Here is a tiny trained network, its code and every weight. The questions are about switching its units off for an input and a class, where a switched-off unit gives its printed mean instead of its output.

import numpy as np


def w(rows, s, z=0):
    codes = np.array(rows[::2]) - 128.0
    scale = np.full(codes.shape[1], s)
    scale[-1] = z or s
    return codes * scale


def f(y):
    return y / 2 * (1 + np.tanh(0.7978845608 * (y + 0.044715 * y**3)))


def log_softmax(a):
    a = a - a.max(-1, keepdims=True)
    return a - np.log(np.exp(a).sum(-1, keepdims=True))


def net(x, mask):
    res = np.array(x, float).reshape(1, 3) / 4 @ E
    y = f(res @ A[0][:, :-1].T + A[0][:, -1])
    res = res + np.where(mask, y, B[0][:, -1]) @ B[0][:, :-1]
    return log_softmax(res[-1] @ U[:, :-1].T + U[:, -1])


A, B = {}, {}
E = w([
[213,179,207,185,200,69,170],'x0',
[77,150,129,67,119,89,210],'x1',
[151,116,4,112,181,155,164],'x2',
],0.015)
A[0] = w([
[100,107,130,134,77,196,131,215],'N1',
[182,152,153,155,180,77,118,135],'N2',
[199,89,110,154,135,179,82,45],'N3',
[168,222,142,145,172,96,170,111],'N4',
[168,142,46,121,204,183,209,72],'N5',
[155,223,108,195,197,118,208,103],'N6',
[36,114,75,79,104,193,110,146],'N7',
[116,80,70,84,216,161,134,114],'N8',
[106,205,175,121,34,124,147,7],'N9',
[172,151,80,188,151,173,62,69],'N10',
[93,120,74,67,126,22,251,4],'N11',
],0.011,0.0018)
B[0] = w([
[167,106,137,88,165,150,184,185],'N1',
[150,73,84,103,136,161,141,214],'N2',
[86,220,115,176,77,108,136,187],'N3',
[138,150,107,89,121,172,163,222],'N4',
[136,74,249,116,133,72,46,230],'N5',
[137,78,99,78,117,186,178,233],'N6',
[181,113,97,94,173,205,164,248],'N7',
[165,125,212,115,116,152,120,206],'N8',
[113,74,149,159,159,79,43,191],'N9',
[92,183,66,166,127,75,63,196],'N10',
[40,211,74,201,111,33,102,232],'N11',
],0.011,0.016)
U = w([
[150,90,91,86,137,172,167,214],'0',
[132,83,253,127,134,119,69,161],'1',
[94,181,68,170,128,112,102,4],'2',
],0.022,0.0018)

Each question gives the input, the list of numbers given to net, and the class t.
The units are the neurons (one row each of A and B). Each row of codes is followed by its name. A weight is (code - 128) times the scale printed after its matrix; where a second scale follows, it is the last column's (A, B and U).
mask holds one flag per neuron, in row order. A switched-off neuron (its flag False) gives its mean, the last column of its row in B, instead of its output. The means were averaged over made-up inputs and are rounded, as every weight is.
A unit's drop is (log p(t) with every unit on - log p(t) with that unit switched off) / (log p(t) with every unit on - log p(t) with every unit switched off).
The circuit of an input: a set's keep is (log p(t) with only the set's units on - log p(t) with every unit switched off) / (log p(t) with every unit on - log p(t) with every unit switched off). Starting from all 11 units, units are removed one at a time, each time the one whose removal leaves the highest keep (on an exact tie, the one counted first), for as long as the keep stays at least 0.8.
units of the circuit, in order: the units of the circuit, biggest drop first
unit that matters most: the unit with the biggest drop
k most important neurons: the k neurons with the biggest drops, biggest first
drop when u is switched off: that unit's drop, to one decimal
input [-1,-2,0], class 2: 2 most important neurons -> [N5 N6]
input [-5,-7,4], class 2: unit that matters most -> N10
input [7,7,-7], class 0: 2 most important neurons -> [N5 N4]
input [4,-4,1], class 0: 3 most important neurons -> [N11 N2 N6]
input [2,-8,5], class 2: 2 most important neurons -> [N10 N3]
input [-8,4,-6], class 0: 2 most important neurons -> [N7 N5]
input [2,3,3], class 1: 4 most important neurons -> [N5 N10 N7 N3]
input [2,-7,8], class 1: 3 most important neurons -> [N5 N8 N11]
input [-5,-2,6], class 1: 3 most important neurons -> [N5 N8 N6]
input [-2,8,-6], class 2: 3 most important neurons -> [N11 N5 N8]
input [-4,-6,1], class 2: 2 most important neurons -> [N10 N3]
input [-2,3,-1], class 2: 2 most important neurons -> [N5 N6]
input [1,-4,8], class 1: drop when N5 is switched off -> 0.6
input [0,6,7], class 1: drop when N8 is switched off -> 0.3
input [2,-4,6], class 1: drop when N5 is switched off -> 0.9
input [-5,-3,-4], class 0: units of the circuit, in order -> [N5]
